(in the rows, 128 means zero)
Known rows:
[113 113 174 132 118 137 121 133 133 112 144  80 189 129 112 170 143 165
 134 149 137 140 156  97 116 132]: trapluzu
[ 90 189  94 138 180 121 171 128 143 167 155 104 142 109 161 168 121 141
 178 131 114 122  93 110 135 186]: kepegrir
[134 100 135 166 146  95 128 164 116 100 146 107 122 116  88 120 137 173
 106 150 139 165 134 112 146 133]: riplem
[135  89 148 146 147  94 123 143 137 131 154  46 160 131  90 183 140 176
  83 185 141 148 150 101 163 130]: skufil
[157  73 152 160 157  64 114 129 136 154 154 114 124 115 132 142 112 183
  36 161 147 167 149  98 174 104]: pliklo
[154 161 154 179 180 111  68 201 125 146 123 106 114 117 114 144 123 196
  67 124  93 133 161  61 194  89]: faziflel
[146 109 107  89 132 147 119 122 121 136 129 199 105  85 141  96 110  59
 158 116  80  92 105 183 108 136]: butrol
[174 114 154 102  97 141  73 182 147 104 106 109 150 123  57 127 153  97
  99 144  65  67 170 129 135 102]: trodri
[141 111 167 111 119  81 115 106 145 177 104  84 169 106 156 168 109  68
 134  79 125 102 131 106  76 121]: bravazal
[160  58 179 142 129  65 113 107 134 168 123  55 171 133  97 164 127 161
  47 130 144 134 139 118 102  87]: mosem
[152 113 127  96 108 101 141 114 145 153 116 106 152  99 127 132 134  67
 146 115  96  56  93 168  73 119]: detavur
[158 132 158 146 143  59  85 205 130 126 105 108 108 128  53 144 108 128
  77 100 106 156 166  75 163 138]: brogra
[105  88 171 127 127 142 125 142 126  89 153  92 170 128  97 163 144 173
 114 157 139 180 161  97 137 145]: ledrol
[118  90 193 124 101  96 113 118 128 147 103  85 188 127 134 135 128 133
  90  88 146 105 123 104  62  87]: visil
[189  68 175 105 101  77  66 189 124 122  91 141 107 111  62  58 125  86
  32  96  95  64 147 146 114  56]: pegul
[140 122 114  71 108 152 128 101 142 175 115 215 138  92 160 103 103  55
 158 113  75  77 113 167  95 157]: drimos
[152 145 148 140 136  52  97 225 153 101 125  76  85 132  51 141 125 127
  83 100  93 129 132  77 160 123]: bresuk
[184 108 144 120 128 127  64 203 141 107 129 150  81  93 119  85 128 110
  66 150  74  84 158 112 187  62]: tuskun
[110 116 129 145 163  93 157 113 113 187 129 123 150 122 122 144  97 144
 150 101 134 168 124 123  97 178]: stakon
[140  70 131  90 138 133 122 114 134 170 135 153 161 127 114 122 108 111
 114 146  96 118 155 160 115 144]: gerir

Facts:
biflil	θ	kamutus; bisim	θ	seskebrun; bresuk	θ	fuskan; brubrun	θ	stustor; butrol	θ	treke; detavur	θ	stapor; dovu	θ	nitan
faziflel	θ	pliklo; felun	θ	klaskar; fluvi	θ	stakon; fuskan	θ	klozuri; gode	θ	grome; grabrovok	θ	nudrem; kamutus	θ	grasto
kepegrir	θ	kliza; keple	θ	daser; klaskar	θ	faziflel; kliza	θ	trimol; klozuri	θ	stiklas; klutar	θ	zeduklim; kude	θ	loklak
lidir	θ	plitra; litru	θ	totrifur; maras	θ	litru; motros	θ	nogegri; nitan	θ	felun; niven	θ	plidrefos; nogegri	θ	trotrumar
noplako	θ	skifla; nune	θ	zapla; pebim	θ	butrol; pegul	θ	pimo; pimo	θ	bisim; plabam	θ	pegul; plitra	θ	vapluno
ploske	θ	flomin; plutrim	θ	gratak; rafom	θ	noplako; rezal	θ	trupun; riplem	θ	maras; seskebrun	θ	grozik; sibrik	θ	fluvi
skifla	θ	bozuk; skomu	θ	rezal; skufil	θ	soflel; soflel	θ	tritrel; stakon	θ	taso; stapor	θ	gizek; statris	θ	skufil
stotur	θ	riplem; stuklotrun	θ	gedredal; stustor	θ	kligru; sudri	θ	mosem; tegru	θ	brubrun; tiskos	θ	lidir; tizok	θ	kude
todrope	θ	vaflas; totrifur	θ	skunin; treke	θ	statris; trotrumar	θ	tiskos; trupun	θ	gerir; tuskun	θ	leskol; vaflas	θ	divis
vapluno	θ	muka; vekli	θ	skomu; veva	θ	tuskun; zeduklim	θ	plabam; zevotin	θ	keple; zodanon	θ	ratas; biflil	φ	rozapen
bisim	φ	visil; bozuk	φ	neplomu; brapapim	φ	fluplus; bresuk	φ	stograk; brogra	φ	ledrol; brubrun	φ	steskol; budres	φ	lodimek
butrol	φ	bridradon; danam	φ	dugu; daser	φ	rapal; detavur	φ	skedolel; divis	φ	drusta; dovu	φ	suflu; drimos	φ	gugra
faziflel	φ	suflu; felun	φ	suflu; flomin	φ	brolek; fluvi	φ	drote; fuskan	φ	stograk; gaser	φ	skozifa; gedredal	φ	neflum
gerir	φ	kenatrer; gizek	φ	skedolel; gode	φ	nabrur; grabrovok	φ	punu; grasto	φ	rozapen; gratak	φ	tredra; gripluk	φ	graskor
grome	φ	nabrur; grozik	φ	visil; gulur	φ	brero; kamutus	φ	rozapen; kepegrir	φ	vudi; keple	φ	rapal; klaskar	φ	suflu
kligru	φ	steskol; kliza	φ	vudi; klostu	φ	trapluzu; klozuri	φ	stograk; klutar	φ	visil; kude	φ	plegra; leskol	φ	kudak
lidir	φ	flalus; litru	φ	pogu; loklak	φ	plegra; maras	φ	pogu; mosem	φ	zastel; motros	φ	flalus; muka	φ	flalus
nitan	φ	suflu; niven	φ	bropla; nogegri	φ	flalus; noplako	φ	neplomu; nudrem	φ	punu; nune	φ	brarinel; pebim	φ	bridradon
pegul	φ	visil; pimo	φ	visil; plabam	φ	visil; plidrefos	φ	bropla; pliklo	φ	suflu; plitra	φ	flalus; ploske	φ	brolek
plutrim	φ	tredra; rafom	φ	neplomu; ratas	φ	sifo; rezal	φ	kenatrer; riplem	φ	pogu; seskebrun	φ	visil; sibrik	φ	drote
skifla	φ	neplomu; skomu	φ	kenatrer; skufil	φ	bridradon; skunin	φ	pogu; soflel	φ	bridradon; stakon	φ	drote; stapor	φ	skedolel
statris	φ	bridradon; stiklas	φ	stograk; stotur	φ	pogu; stuklotrun	φ	neflum; stusak	φ	grugrum; stustor	φ	steskol; sudri	φ	zastel
taso	φ	drote; tegru	φ	steskol; tiskos	φ	flalus; tizok	φ	plegra; todrope	φ	drusta; topluk	φ	kluplugrul; totrifur	φ	pogu
treke	φ	bridradon; trimol	φ	vudi; tritrel	φ	bridradon; trodri	φ	bravazal; trotrumar	φ	flalus; trupun	φ	kenatrer; tuskun	φ	kudak
vaflas	φ	drusta; vapluno	φ	flalus; vekli	φ	kenatrer; veva	φ	kudak; zapla	φ	brarinel; zeduklim	φ	visil; zevotin	φ	rapal
zodanon	φ	sifo; brapapim	χ	riplem; brapapim	χ	litru; bravazal	χ	kudak; bravazal	χ	danam; bravazal	χ	mosem; bravazal	χ	kude
bropla	χ	pliklo; bropla	χ	kluplugrul; bropla	χ	gugra; butrol	χ	tegru; butrol	χ	klostu; detavur	χ	mosem; detavur	χ	neplomu
detavur	χ	nabrur; drimos	χ	stustor; drimos	χ	plabam; drimos	χ	klostu; drimos	χ	sifo; drimos	χ	stiklas; flomin	χ	rezal
flomin	χ	ledrol; gaser	χ	gripluk; gaser	χ	plidrefos; gaser	χ	pegul; gaser	χ	nogegri; gedredal	χ	motros; gedredal	χ	rozapen
gedredal	χ	keple; gizek	χ	faziflel; gizek	χ	grome; grabrovok	χ	pogu; grabrovok	χ	klutar; gratak	χ	divis; gratak	χ	niven
gratak	χ	biflil; gratak	χ	brolek; gulur	χ	trotrumar; kamutus	χ	klaskar; kamutus	χ	divis; kenatrer	χ	faziflel; kenatrer	χ	brolek
kepegrir	χ	rozapen; kepegrir	χ	riplem; kepegrir	χ	biflil; kepegrir	χ	litru; kepegrir	χ	soflel; klozuri	χ	statris; klozuri	χ	pogu
lidir	χ	grugrum; lidir	χ	fuskan; maras	χ	trupun; maras	χ	stotur; maras	χ	brarinel; maras	χ	klutar; nitan	χ	brolek
nune	χ	pegul; pebim	χ	skunin; pebim	χ	budres; pebim	χ	kude; pebim	χ	pegul; plegra	χ	brolek; pliren	χ	pliklo
pliren	χ	tuskun; pliren	χ	graskor; pliren	χ	taso; plitra	χ	skifla; plutrim	χ	pliklo; plutrim	χ	niven; plutrim	χ	kloskam
plutrim	χ	fluvi; rafom	χ	tuskun; rafom	χ	skozifa; rafom	χ	klostu; rapal	χ	punu; rapal	χ	totrifur; rapal	χ	trapluzu
rapal	χ	grasto; ratas	χ	statris; ratas	χ	skufil; skomu	χ	skunin; skomu	χ	stuklotrun; stakon	χ	statris; stakon	χ	stiklas
stapor	χ	skedolel; stapor	χ	gripluk; stapor	χ	plabam; stapor	χ	kude; sudri	χ	biflil; sudri	χ	tredra; sudri	χ	skufil
sudri	χ	ledrol; sudri	χ	grasto; suflu	χ	gripluk; suflu	χ	gugra; suflu	χ	zeduklim; tiskos	χ	grugrum; tiskos	χ	ledrol
tizok	χ	zapla; tizok	χ	grozik; tizok	χ	vaflas; tizok	χ	niven; tizok	χ	noplako; todrope	χ	kliza; todrope	χ	nogegri
topluk	χ	flalus; treke	χ	seskebrun; treke	χ	tuskun; treke	χ	biflil; treke	χ	faziflel; treke	χ	daser; trimol	χ	stotur
trimol	χ	trodri; vekli	χ	skifla; vekli	χ	kude; vekli	χ	visil; zodanon	χ	stograk; zodanon	χ	brero; zodanon	χ	rezal
zodanon	χ	pimo; zodanon	χ	muka; biflil	ω	b; bozuk	ω	a; brapapim	ω	c; bresuk	ω	b; brogra	ω	b
brubrun	ω	c; budres	ω	g; butrol	ω	d; danam	ω	a; daser	ω	i; detavur	ω	e; divis	ω	i
dovu	ω	e; drimos	ω	d; faziflel	ω	b; felun	ω	f; flomin	ω	g; fluvi	ω	d; fuskan	ω	d
gaser	ω	f; gedredal	ω	b; gerir	ω	e; gizek	ω	i; gode	ω	b; grabrovok	ω	c; gripluk	ω	c
grozik	ω	h; gulur	ω	d; kamutus	ω	f; kepegrir	ω	h; keple	ω	d; klaskar	ω	g; kligru	ω	i
kliza	ω	b; klutar	ω	g; kude	ω	c; leskol	ω	b; lidir	ω	g; litru	ω	a; loklak	ω	e
maras	ω	b; mosem	ω	i; motros	ω	b; muka	ω	i; niven	ω	f; noplako	ω	d; nune	ω	d
pebim	ω	h; pegul	ω	c; pimo	ω	e; plabam	ω	a; plidrefos	ω	b; pliklo	ω	i; plitra	ω	c
ploske	ω	b; plutrim	ω	b; rafom	ω	b; ratas	ω	c; rezal	ω	a; sibrik	ω	a; skifla	ω	g
skufil	ω	i; soflel	ω	a; stakon	ω	h; stapor	ω	g; statris	ω	e; stiklas	ω	f; stotur	ω	f
stuklotrun	ω	d; stustor	ω	h; sudri	ω	c; taso	ω	i; tegru	ω	e; tizok	ω	f; todrope	ω	e
topluk	ω	d; totrifur	ω	g; treke	ω	f; tritrel	ω	g; trodri	ω	c; trotrumar	ω	f; tuskun	ω	c
vaflas	ω	c; vapluno	ω	e; vekli	ω	b; veva	ω	a; zapla	ω	b; zeduklim	ω	d; zevotin	ω	e

Rows:
No name comes twice in this set of rows, the named rows included.
[175 137 106  95 115 115  86 213 163 106 110  93 124 108  69 132 145  57
 135 129  60  51 147 136 132 120] -> grabrovok
[121 121 133 127 126  55 156 103 144 165 123 113 121 113 122 156  94  90
 131  67 109 141  59 135  90 148] -> pebim
[158 121 155 143 174  64  79 205 128 160 106 118 114 127  53 137  87 132
  74  94  99 160 187  79 159 140] -> leskol
[131 136 112 137 174  97 136 149 140 135 151 124 103 103 139 146 117 131
 119 140 120 134 125 107 154 159] -> nitan
[193 104 129 121 119 105  79 200 131 113 102 134 108 110  71  99 125  78
 102 121  76  78 175 128 142 115] -> brubrun
[136  83 141 143 157  93 119 134 112 179 131 125 148 123  82 130 106 138
 112 124 125 161 172 123 115 147] -> nudrem
[163 116 178 156 140  52  78 195 137 138 110  99  93 126  73 143 109 139
  50  84  95 141 136  83 144  85] -> kliza
[180 109 183 149 137  49  64 181 130 173  96 109 112 126  75 130  93 135
  44  74  95 131 154  81 138  83] -> plidrefos
[152 110 104 128 194  64 127 130 147 197 147 102 128 103 155 153 104 131
 103 161 130 155 173  95 164 168] -> gizek
[137 153 150 179 158  86  90 240 123  78 139 101  69 119  72 122 130 183
  63 129 116 161 142  60 196 111] -> biflil
[121 135 102 119 148  80 164 173 159 129 147  96 135 124 101 159 117  96
 168 133 101 127 131 106 130 173] -> zodanon
[139  88 138 101 134 149 124  98 128 181 126 134 188 117 127 136 121 119
 125 145  95  93 147 155  99 130] -> loklak
[141  81 160  88  78 142 119 118 119 114 127 170 143 107 112  88 130  88
 122 108  74  69  81 186  81  94] -> stuklotrun
[135  98 133 140 173 108 113 141 119 163 148 145 125 120 121 128 104 166
  89 147 120 167 161 108 155 146] -> grome
[158 194 109 161 192  52  93 214 147 142 124  99  65  88 136 150 105 109
 113 103  97 120 132  60 179 127] -> plutrim

Now the same things, written a new way:
Known rows:
[145 140 111 145 104 131 127 103 130 172 128 143 116 108 116 162 161 158
 127 118 117 121 131 130 120 133 129 109 115 143 121 102 105 138 107 123
 134 125 142 152 141 139 110 105 127 112 127 104 114 123 133 103]: sibrik
[140 108 104 109  85 118 104 135 118 155  99 106  90 136 100 163 175 142
 124 148 140 120 118 111 120 128 168 137 132 149 106  93  95 109 113 137
 118 133 129 106 125 134 144 114 100 133 133  57 132 111 149 104]: plabam
[131 143 131 133 131 122 139  94 115 158 131 108 137 145 120 150 144 115
 132 155  90 113 149  98 125 121 167 142 106 157 115 105 137 156 133 143
 158 108 163 150 120 106 157 133 119  85 152 127  93 120 130  91]: zapla
[125 142 132 131 127 128 125  97  89 141 127 113 106 147 106 147 157 146
 117 138  98 108 131 106 124 127 143 123  86 157 122  97 138 170 156 129
 138 130 163 135 121 110 148 145 128  97 148 115  89 117 125  80]: leskol
[137 157 110 155 123 101 131 135  77 143 144 118  96 111  89 128 160 171
 127  95 103 102 161 142 103 137 114 117  76 149 123  84 156 157 150 146
 130 129 123 134 134 102 115 135 107  61 169 121  74 137 146  74]: vekli
[168 123 132 140 124  93 145 117  73 169 149 165 118 138  98 118 119 182
 107 136 103  95 137 104 112 137 131 103  71 150 121  54 147 150 126 160
 153 124 129 148 152 130 164 159 101  56 145 107  95 109 120 103]: rafom
[144 101 170  92  80 132 145  94 152 194 100 142 157 119  83 161 118 118
 163 117 122 140 118 102 104 139 151 108 221 144 104 115 103  75  85  89
 123 155 106 184 137 123  96  76  92  99  95 110 143 104 114  90]: fluvi
[151 165  98 169 149 144 118 135 127 151 145 149  79  85 151 139 190 148
 121 119 141 123 154 151 139 114 130 109 115  90 102 111 100 130  75 165
 132 127 155 132 121 195 169 104 136 132 151 131 155 157 109 176]: zevotin
[135  84 146  88  83 140 105 121 133 165  88 136 109 139  86 155 161 164
 118 147 144 134  86  97 138 126 133 110 168 147 104 112  76  94 109 116
 115 174 139 135 139 140 136 110  97 136 103  57 160  95 122 100]: stiklas
[155  90 180 130 100 138 126 120 113 189 150 164 101 121 112 131  85 174
 120  95 112 117 109 101  89 145 121 106 151 123  99  93 131 129  72  85
 129 148  88 175 171 138 112 106 148  85 103 137 134 100  70 132]: treke
[ 83 147 149 103 149 149 157 132  57  75 102  87 106 137  99 138 185  84
 165  88 125  93 166  97 146 144 148 130 159 180 138  95 179 152 181 195
 115 167 134 130 102  98 177 168  46  63 161 147  96 131 132  59]: budres
[124 116 163 107 107 139 116 115 122 154 125 125 103 146  90 142 144 146
 129 119 112 126 108 112 110 131 132 114 141 137 105 124 120 125 124  92
 115 153 141 150 134 125 116 115 124 113 121 110 123 108 114  86]: kligru
[139 101 165  94 111 126 114 115 120 171 110 121 130 152  97 133 134 131
 126 153 105 133 111  93 114 126 156 129 164 139  86 110 118 113  95 108
 140 149 139 149 129 116 147 105 114 102 116 104 142  95 115 112]: taso
[139 142 149 126 134 140 105 171 107 135 150 137  87 112  85  86 161 152
 139  69 136  96 142 151 106 128  99 113 118 103 106 112 140 113 114 117
  83 151 100 109 139 131 113 110 126 100 161 136 113 152 132 132]: bravazal
[161 127 162 125 138 125 112 156 104 171 154 158 111 122  91  84 130 137
 130  92 124  98 140 120 109 124 121 122 120 103 105  99 140 102  87 121
 110 137 107 124 137 147 144 112 120  92 140 138 131 127 109 154]: bropla
[123 140 140 106 134 159 119 127 146 137 117 120 115 122 105 123 177 119
 141 112 138 101 134 126 133 121 125 123 133 119 102 127 114 107 122 126
  94 150 139 119 113 138 134 101 108 133 147 123 129 153 143 135]: nabrur
[146 134 165 147 148 162 129 115 116 162 154 172  96 130 101 112 147 153
 121  79 123  93 119 127 120 134  98  92 107 113 122 123 140 133 120 108
  88 151 127 138 139 166 127 125 147 126 136 157 122 133  99 141]: rapal
[135 131 153 117 133 156 123 126 135 151 128 141 113 130 108 117 158 130
 130 112 133 102 122 118 130 118 111 113 121 115 114 123 115 111 114 130
 100 152 138 126 124 151 134 111 120 130 140 131 129 143 127 145]: lodimek
[135 105 128 102 122 140 132 129 133 144 102 137 120 139 109 138 171 140
 114 163 140 118 111  98 142 112 154 116 157 119  85 105 104  97  92 158
 123 157 156 132 115 161 189 129  83 118 125  88 163 110 132 134]: klostu
[134 137 144 138 129 143 139 123 129 151 131 141 104 113 108 139 158 147
 130 110 129 118 129 127 113 124 128  97 142 113  94 122 118 124 107 138
 110 150 145 147 123 155 141 117 113 122 141 124 143 136 116 126]: nudrem

Rows:
No name comes twice in this set of rows, the named rows included.
[134 136 163  97 138 156 136  93 165 169 112 124 151 135 135 133 148  84
 139 148 126 121 131  90 137 107 168 139 143 120 103 126 111 107  93 131
 121 136 157 135 102 150 162  90 122 132 131 139 140 122 113 155] -> brolek
[ 98  88 160 100 102 172 125  83 143 148 108 116 103 162 113 173 138 149
 115 146 117 119  85  66 134 125 142 118 150 147  94 139  96 148 129  88
 115 176 158 162 125 126 140 122 133 146 113 116 138 104  98 110] -> skufil
[119 120 146 118 131 163 114 115 119 138 109 144  85 143 107 146 185 154
 110 138 133 121  99 112 148 123 122  92 142 126  97 133 110 128 119 132
 102 180 165 131 113 166 163 135 116 145 127 107 156 114 111 125] -> trupun
[154 137 154 124 130 130 103 169 105 150 148 149 102 115  85  85 147 148
 137  89 127  99 139 140 111 125 104 117 119 104 103 103 145  95  99 124
 105 147 112 120 133 140 135 101 113  88 146 131 129 140 124 144] -> suflu
[138 144 131 147 152 169  70 155 100 130 146 122  59 110 143 117 183 144
  98 119 136 127 129 145 144  92 135 132 129 103  91 133 107 147  85 136
 131 135 172 112 112 180 186 104 163 142 144 116 159 124  84 175] -> gerir
[120 130 153 120 145 168 138  87 151 152 116 140 107 134 121 160 178 118
 127 136 121 120 116 108 138 120 143 103 147 122  96 146 109 140 112 123
 110 152 175 152 106 164 150 116 134 147 131 131 147 127 109 129] -> grasto
[147 154 131 170 147 158 101 106  49 146 165 134  85 108 162 145 156 133
 121  84 123 113 171 137 144 130 134 148  96 161 174  74 132 184 118 169
 160 100 140 138 143 153 164 137 161  89 136 130  93 108  64 133] -> brapapim
[ 95 147 179 138 176 157 190  84  46 118 138 154  96 146 110 148 154 105
 153  62 109  90 157  95 145 156 108  83 138 183 163  92 183 190 177 176
  97 165 134 165 120 138 163 194  95  80 146 185  77 127  86  79] -> flomin
[122 152  90 133 116 147  81 145  73 103 122  68  94 101 155 151 205 117
 141 136 149 121 180 128 167 116 161 184 116 177 149  75 102 147 131 200
 169 108 158 101 114 121 183 114 108  89 160  77 110 120 122 119] -> gripluk
[154 161 123 194 153 149 130  89  50 161 172 165  79  96 161 162 146 150
 122  77 119 110 175 133 152 143 118 112  79 168 179  71 129 198 116 175
 155 105 140 155 156 179 152 150 165  91 130 136  93 116  59 132] -> sudri
[138 120 138 128 101 147  91 117 115 155 132 125  91 132 106 148 155 159
 116 125 117 128 124 125 127 124 131 130 123 145 114 108 107 138 125 110
 124 132 142 139 133 128 124 110 145 116 124  93 118 106 106 100] -> bozuk

Now the same things, written a new way:
Known rows:
[170 114 110 193 127 112 124 111 124 128 127 131 121 104 109 116 117 151
 154 130 122 126 116 127 145 178 144]: pebim
[137 174 130 119 142 129 121 173 138 139 161 132 136 130 154 116 129 121
 111 136 127 136 135 126 119 120 125]: budres
[152 106 108 121 124 114 119 143 126 132 117 118 122 106 121 114 120 123
 140 136 126 126 118 128 119 121 141]: bridradon
[120 117 127 121 125 134 120 126 125 124 144 116 120 106 130 113 120 126
 114 125 126 131 117 125 120 121 137]: treke
[145 103 132 121 124 116 139 116 122 135 111 149 123 110 126 145 121 124
 112 134 122 124 114 123 120 143 128]: statris
[118 126 134 125 126 119 122 131 127 141 123 130 129 143 124 116 118 125
 110 131 126 125 129 126 123 118 125]: riplem
[118 111 113 121 124 114 120 133 131 133 111 122 132 139 124 117 121 125
 142 124 128 126 142 128 120 120 129]: grugrum
[128 122 110 120 125 121 122 128 128 127 115 117 128 125 121 116 126 123
 146 124 127 126 134 131 122 121 128]: neflum
[118 165 139 139 125 113 122 131 128 115 144 141 123 137 113 116 121 128
 159 122 128 126 128 122 120 131 128]: plabam
[117 127 155 117 123 116 123 133 124 114 150 137 131 135 122 128 146 123
 153 120 151 127 117 121 121 139 127]: bisim
[125 122 110 121 125 122 121 127 129 130 115 117 129 127 122 117 126 123
 145 124 126 125 133 131 122 120 128]: steskol
[118 163 131 131 140 115 122 134 127 139 138 134 122 118 124 116 118 127
 154 124 125 132 140 125 121 149 126]: danam
[118 108 143 120 125 123 122 135 126 137 124 130 132 144 125 117 118 126
 123 123 135 127 118 125 120 120 126]: trupun
[141 102 118 119 126 168 188 105 122 115 109 133 120 129 161 211 193 127
 107 133 118 121 111 128 121 145 135]: gizek
[139 127 123 125 125 139 120 124 126 121 145 117 123 130 117 116 120 126
 112 123 127 125 119 132 122 119 126]: gratak
[120 103 133 119 125 145 200 107 124 126 106 157 122 130 172 223 180 125
 107 143 119 121 111 123 119 151 128]: taso
[119 143 125 139 133 142 121 112 129 121 140 115 121 120 128 112 125 128
 110 123 126 126 121 133 122 120 128]: tizok
[117 145 138 116 127 141 123 177 130 142 152 127 138 159 149 117 121 124
 111 123 150 143 129 125 119 116 125]: klaskar
[118 153 130 122 138 139 120 112 128 123 150 116 120 106 138 116 140 125
 125 124 126 129 116 128 123 130 128]: gaser
[133 175 133 119 144 131 122 174 133 137 163 129 136 130 150 115 130 123
 111 136 129 138 134 126 119 119 124]: skifla

Rows:
No name comes twice in this set of rows, the named rows included.
[118 107 143 117 122 115 121 157 124 140 131 136 121 119 119 114 118 133
 162 123 149 147 118 120 118 159 128] -> soflel
[143 104 128 123 125 127 145 111 124 126 112 139 129 129 123 156 131 126
 111 124 123 124 116 127 127 138 127] -> loklak
[116 136 134 121 126 126 120 135 126 133 143 122 121 135 115 117 118 139
 152 122 131 137 123 124 123 145 127] -> bozuk
[121 106 131 160 125 112 138 110 123 137 112 149 123 130 111 133 116 151
 168 124 123 125 121 124 157 177 128] -> stustor
[118 136 127 123 127 145 120 111 126 120 141 115 122 120 129 115 127 130
 112 122 126 125 118 129 122 121 128] -> kamutus
[117 100 141 115 125 150 204 109 123 131 106 160 123 134 175 232 186 125
 109 134 119 121 111 123 120 173 127] -> pliklo
[143 151 123 128 140 132 123 122 126 125 156 117 124 110 119 114 132 125
 119 125 125 127 118 133 133 127 126] -> skomu
[121 104 150 119 120 114 144 112 124 114 111 163 133 155 124 173 140 127
 131 120 125 123 116 120 122 132 128] -> pimo
[138 105 121 123 139 135 206 106 125 125 108 156 122 111 171 216 185 124
 106 160 116 120 112 126 119 151 128] -> mosem
[137 106 121 158 124 114 127 111 123 124 119 130 121 131 109 126 117 166
 166 121 125 125 118 125 168 178 133] -> stakon

